Below are the code and all the weights of a small trained network. Each question names an input and a target symbol and asks about switching units off, where a switched-off unit gives its printed mean instead of its output.

import numpy as np


def w(rows, s, z=0):
    codes = np.array(rows[::2]) - 128.0
    scale = np.full(codes.shape[1], s)
    scale[-1] = z or s
    return codes * scale


def f(y):
    return np.maximum(y, 0)


def softmax(a):
    e = np.exp(a - a.max(-1, keepdims=True))
    return e / e.sum(-1, keepdims=True)


def log_softmax(a):
    a = a - a.max(-1, keepdims=True)
    return a - np.log(np.exp(a).sum(-1, keepdims=True))


def net(x, mask):
    ids = ['αβγεζθλμφ'.index(c) for c in x.split()]
    T = len(ids)
    res = E[ids] + P[:T]
    u = 0
    for l in range(3):
        q, k, v = (res @ M[l].T for M in (Q, K, V))
        z = softmax(np.where(np.tri(T) > 0, q @ k.T / 2**0.5, -1e9)) @ v
        res = res + np.where(mask[u], z, O[l][:, -1]) @ O[l][:, :-1]
        u += 1
        y = f(res @ A[l][:, :-1].T + A[l][:, -1])
        res = res + np.where(mask[u : u + 8], y, B[l][:, -1]) @ B[l][:, :-1]
        u += 8
    return log_softmax(res[-1] @ U[:, :-1].T + U[:, -1])


Q, K, V, O, A, B = {}, {}, {}, {}, {}, {}
E = w([
[147,89,205],'α',
[6,128,26],'β',
[139,117,87],'γ',
[69,208,114],'ε',
[218,176,219],'ζ',
[134,91,153],'θ',
[142,91,168],'λ',
[190,161,138],'μ',
[124,94,114],'φ',
],0.019)
P = w([
[44,88,53],'0',
[165,186,223],'1',
[138,92,99],'2',
[139,171,248],'3',
[134,72,110],'4',
[139,186,217],'5',
[127,39,128],'6',
[129,184,227],'7',
[145,93,84],'8',
[131,166,254],'9',
],0.0079)
Q[0] = w([
[122,95,188],'L0H0',
[216,10,153],'L0H0',
],0.013)
K[0] = w([
[160,85,90],'L0H0',
[124,8,191],'L0H0',
],0.015)
V[0] = w([
[151,244,85],'L0H0',
[157,77,178],'L0H0',
],0.011)
O[0] = w([
[70,32,254,3],'L0H0',
[112,217,43,218],'L0H0',
],0.0098,0.0049)
A[0] = w([
[80,90,105,48],'L0N0',
[70,136,199,99],'L0N1',
[2,156,135,115],'L0N2',
[183,158,178,71],'L0N3',
[174,156,174,209],'L0N4',
[110,170,164,47],'L0N5',
[198,61,170,124],'L0N6',
[217,76,95,4],'L0N7',
],0.011,0.0029)
B[0] = w([
[66,121,77,155],'L0N0',
[225,202,22,185],'L0N1',
[116,2,242,182],'L0N2',
[83,4,132,224],'L0N3',
[49,137,55,254],'L0N4',
[205,184,112,160],'L0N5',
[105,216,75,162],'L0N6',
[14,71,43,177],'L0N7',
],0.0084,0.0057)
Q[1] = w([
[148,225,183],'L1H0',
[96,254,206],'L1H0',
],0.007)
K[1] = w([
[2,189,127],'L1H0',
[48,154,124],'L1H0',
],0.0092)
V[1] = w([
[40,210,254],'L1H0',
[135,236,189],'L1H0',
],0.0067)
O[1] = w([
[2,216,103,2],'L1H0',
[56,84,158,69],'L1H0',
],0.0057,0.0066)
A[1] = w([
[111,132,3,185],'L1N0',
[108,145,58,1],'L1N1',
[117,137,173,48],'L1N2',
[136,82,214,156],'L1N3',
[124,176,95,54],'L1N4',
[74,126,64,148],'L1N5',
[156,254,217,216],'L1N6',
[94,41,184,77],'L1N7',
],0.0089,0.0034)
B[1] = w([
[133,102,222,252],'L1N0',
[87,206,164,166],'L1N1',
[135,106,115,129],'L1N2',
[135,239,101,144],'L1N3',
[126,95,115,155],'L1N4',
[107,114,174,171],'L1N5',
[103,4,74,145],'L1N6',
[81,195,34,148],'L1N7',
],0.011,0.014)
Q[2] = w([
[173,58,2],'L2H0',
[74,72,151],'L2H0',
],0.0097)
K[2] = w([
[29,1,179],'L2H0',
[122,50,9],'L2H0',
],0.005)
V[2] = w([
[78,9,220],'L2H0',
[167,180,202],'L2H0',
],0.011)
O[2] = w([
[236,159,10,255],'L2H0',
[120,231,105,180],'L2H0',
],0.012,0.0029)
A[2] = w([
[111,153,139,254],'L2N0',
[124,89,115,188],'L2N1',
[245,130,234,141],'L2N2',
[80,106,145,61],'L2N3',
[115,192,123,94],'L2N4',
[110,137,81,171],'L2N5',
[163,173,118,130],'L2N6',
[82,158,164,108],'L2N7',
],0.012,0.0063)
B[2] = w([
[163,144,250,196],'L2N0',
[173,114,212,165],'L2N1',
[3,120,10,246],'L2N2',
[132,175,72,157],'L2N3',
[154,148,123,159],'L2N4',
[152,68,142,172],'L2N5',
[129,172,163,202],'L2N6',
[191,96,92,170],'L2N7',
],0.014,0.011)
U = w([
[76,244,152,143],'α',
[87,72,99,86],'β',
[218,115,40,143],'γ',
[163,174,254,165],'ε',
[218,120,149,235],'ζ',
[82,170,77,115],'θ',
[72,193,94,160],'λ',
[177,143,132,107],'μ',
[152,154,31,2],'φ',
],0.0089,0.0066)

Each question gives the input, a string of symbols that net reads in full, and the target symbol t.
The units are the heads (2 rows each of Q, K, V and O) and the neurons (one row each of A and B). Each row of codes is followed by its name. A weight is (code - 128) times the scale printed after its matrix; where a second scale follows, it is the last column's (O, A, B and U).
mask holds one flag per unit, layer by layer, with each layer's heads first. A switched-off unit (its flag False) gives its mean, the last column of its rows in O or B, instead of its output. The means were averaged over made-up inputs and are rounded, as every weight is.
A unit's drop is (log p(t) with every unit on - log p(t) with that unit switched off) / (log p(t) with every unit on - log p(t) with every unit switched off).
unit that matters most: the unit with the biggest drop
k most important neurons: the k neurons with the biggest drops, biggest first
top k neurons in layer l: the k neurons of layer l with the biggest drops, biggest first
input φ ζ λ β ζ ζ γ α ε, target ε: top 2 neurons in layer 1 => [L1N0; L1N7]
input λ γ γ λ λ ζ γ γ ζ, target λ: unit that matters most => L1N0
input λ γ λ γ μ, target λ: 2 most important neurons => [L1N0; L2N2]
input φ γ α γ γ, target α: top 2 neurons in layer 0 => [L0N3; L0N2]
input ε β β ζ γ, target β: 3 most important neurons => [L0N2; L1N7; L0N4]
input β γ λ μ, target β: top 2 neurons in layer 0 => [L0N2; L0N0]
input γ λ γ ζ ε α α γ ζ, target α: 3 most important neurons => [L1N0; L2N2; L2N3]
input γ γ γ β ζ ζ μ, target β: top 4 neurons in layer 1 => [L1N7; L1N0; L1N3; L1N1]
input λ α β γ ζ θ β, target β: top 2 neurons in layer 0 => [L0N0; L0N2]
input α γ γ ζ μ, target α: 3 most important neurons => [L1N0; L1N1; L0N3]
input ζ ζ α φ γ γ γ θ, target γ: 2 most important neurons => [L0N7; L1N0]
input φ φ θ φ γ μ ζ γ, target γ: 3 most important neurons => [L1N0; L0N7; L1N1]
input γ α γ γ, target γ: 2 most important neurons => [L1N0; L0N7]
input ζ φ ε ε, target ζ: unit that matters most => L0N1
input γ θ γ γ λ φ γ θ α φ, target γ: 2 most important neurons => [L0N7; L1N0]
input λ θ λ γ γ θ λ α φ, target α: 3 most important neurons => [L1N0; L1N1; L0N3]
input ε ε ζ λ, target ε: 4 most important neurons => [L2N2; L0N2; L1N3; L1N0]
input γ ζ γ γ θ α, target γ: 3 most important neurons => [L0N7; L1N1; L1N3]
input θ μ γ ζ ζ φ, target γ: 3 most important neurons => [L1N0; L0N7; L1N1]
input α γ ζ, target α: top 2 neurons in layer 0 => [L0N4; L0N2]
input γ β γ β β ε, target γ: top 4 neurons in layer 1 => [L1N6; L1N0; L1N3; L1N1]
input α γ ε α φ ε, target ε: top 2 neurons in layer 0 => [L0N2; L0N4]
input β φ γ ε, target β: top 3 neurons in layer 1 => [L1N7; L1N6; L1N0]
input ζ ζ μ φ, target ζ: top 2 neurons in layer 1 => [L1N0; L1N1]
input β γ ζ θ, target β: 2 most important neurons => [L0N2; L1N7]
